Here is a tiny trained network, its code and every weight. The questions are about switching its units off for an input and a class, where a switched-off unit gives its printed mean instead of its output.

import numpy as np


def w(rows, s, z=0):
    codes = np.array(rows[::2]) - 128.0
    scale = np.full(codes.shape[1], s)
    scale[-1] = z or s
    return codes * scale


def norm(h):
    return h / np.sqrt((h * h).mean(-1, keepdims=True) + 1e-5)


def f(y):
    return y / 2 * (1 + np.tanh(0.7978845608 * (y + 0.044715 * y**3)))


def log_softmax(a):
    a = a - a.max(-1, keepdims=True)
    return a - np.log(np.exp(a).sum(-1, keepdims=True))


def net(x, mask):
    res = np.array(x, float).reshape(1, 2) / 4 @ E
    u = 0
    for l in range(2):
        y = f(norm(res) @ A[l][:, :-1].T + A[l][:, -1])
        res = res + np.where(mask[u : u + 8], y, B[l][:, -1]) @ B[l][:, :-1]
        u += 8
    return log_softmax(norm(res)[-1] @ U[:, :-1].T + U[:, -1])


A, B = {}, {}
E = w([
[253,228,1,203,76,129,175,202,118,77,155,113],'x0',
[139,66,100,196,32,118,83,100,43,118,81,128],'x1',
],0.0078)
A[0] = w([
[178,167,70,177,195,94,209,155,195,101,136,115,119],'L0N0',
[116,80,208,88,127,176,166,68,127,128,88,233,253],'L0N1',
[152,253,103,203,116,154,121,70,74,231,40,113,113],'L0N2',
[98,152,116,185,47,72,72,37,98,65,87,107,139],'L0N3',
[29,220,124,173,148,88,183,40,86,167,47,147,72],'L0N4',
[134,119,124,108,175,78,69,191,246,139,128,75,60],'L0N5',
[97,81,103,92,239,149,70,135,161,135,45,213,166],'L0N6',
[146,176,164,96,149,87,57,89,96,73,196,164,99],'L0N7',
],0.0044,0.0016)
B[0] = w([
[141,105,136,129,50,147,122,126,134,99,184,110,253],'L0N0',
[204,200,130,134,50,126,121,142,125,106,119,149,229],'L0N1',
[133,119,218,199,150,111,166,196,168,142,106,100,179],'L0N2',
[116,165,158,2,201,145,150,78,125,59,156,142,218],'L0N3',
[131,127,67,149,120,200,56,192,90,122,163,163,129],'L0N4',
[93,155,56,146,231,131,121,75,17,120,44,227,164],'L0N5',
[174,65,147,103,53,218,149,198,160,71,168,44,199],'L0N6',
[136,132,112,187,150,71,96,175,75,111,131,45,126],'L0N7',
],0.0056,0.0045)
A[1] = w([
[169,83,133,154,84,126,113,63,121,142,56,165,129],'L1N0',
[63,147,109,181,12,123,124,60,71,102,126,91,112],'L1N1',
[201,148,109,136,129,175,125,141,152,62,140,181,131],'L1N2',
[19,30,219,131,137,92,83,146,125,184,82,134,119],'L1N3',
[146,180,139,144,204,120,144,161,213,156,136,122,6],'L1N4',
[94,101,118,211,128,57,55,85,59,86,61,136,155],'L1N5',
[61,143,165,136,161,193,106,96,254,190,220,160,192],'L1N6',
[145,123,176,103,165,153,184,168,196,94,208,121,117],'L1N7',
],0.0066,0.0015)
B[1] = w([
[112,136,85,139,185,39,240,190,92,75,167,53,177],'L1N0',
[19,96,120,54,182,107,131,105,160,202,118,183,217],'L1N1',
[118,119,205,148,122,165,26,131,146,183,85,114,238],'L1N2',
[246,232,90,242,81,185,93,192,195,153,99,100,234],'L1N3',
[68,78,82,178,216,96,170,155,77,160,47,254,182],'L1N4',
[110,137,81,68,236,100,202,102,112,89,226,198,187],'L1N5',
[145,137,45,202,92,64,131,144,57,104,156,148,224],'L1N6',
[83,69,137,50,115,98,152,57,99,108,135,88,255],'L1N7',
],0.0067,0.0063)
U = w([
[196,187,111,183,55,165,78,197,164,143,140,116,142],'0',
[60,121,75,94,200,67,175,139,76,103,157,183,140],'1',
[82,46,250,47,81,168,69,53,138,107,108,64,142],'2',
[150,103,194,173,163,124,174,67,117,140,108,63,2],'3',
],0.015,0.01)

Each question gives the input, the list of numbers given to net, and the class t.
The units are the neurons (one row each of A and B). Each row of codes is followed by its name. A weight is (code - 128) times the scale printed after its matrix; where a second scale follows, it is the last column's (A, B and U).
mask holds one flag per neuron, layer by layer. A switched-off neuron (its flag False) gives its mean, the last column of its row in B, instead of its output. The means were averaged over made-up inputs and are rounded, as every weight is.
A unit's drop is (log p(t) with every unit on - log p(t) with that unit switched off) / (log p(t) with every unit on - log p(t) with every unit switched off).
most important unit: the unit with the biggest drop
k most important neurons: the k neurons with the biggest drops, biggest first
top k neurons in layer l: the k neurons of layer l with the biggest drops, biggest first
drop when u is switched off: that unit's drop, to one decimal
input [1,-1], class 2: most important unit -> L0N0
input [3,-2], class 2: 2 most important neurons -> L1N3, L0N0
input [5,-7], class 1: 4 most important neurons -> L1N4, L1N3, L0N1, L1N7
input [0,3], class 2: top 2 neurons in layer 0 -> L0N3, L0N5
input [-2,-3], class 2: top 2 neurons in layer 0 -> L0N6, L0N1
input [-6,6], class 0: top 2 neurons in layer 0 -> L0N5, L0N6
input [-4,-3], class 0: 3 most important neurons -> L0N3, L1N3, L1N6
input [-8,8], class 0: top 3 neurons in layer 0 -> L0N5, L0N6, L0N0
input [-1,-3], class 2: 2 most important neurons -> L0N6, L0N2
input [-5,-4], class 0: 2 most important neurons -> L1N3, L0N3
input [-7,6], class 0: top 2 neurons in layer 1 -> L1N3, L1N7
input [-7,-6], class 0: 2 most important neurons -> L1N3, L1N6
input [3,-3], class 2: top 3 neurons in layer 1 -> L1N3, L1N7, L1N2
input [7,-8], class 1: top 2 neurons in layer 1 -> L1N4, L1N3
input [0,2], class 2: most important unit -> L0N3
input [0,4], class 1: top 2 neurons in layer 0 -> L0N6, L0N0
input [-6,-4], class 0: drop when L1N3 is switched off -> 0.7
input [6,8], class 1: drop when L1N3 is switched off -> 0.1
input [-7,3], class 0: drop when L1N3 is switched off -> 1.0
input [-1,0], class 2: most important unit -> L1N3
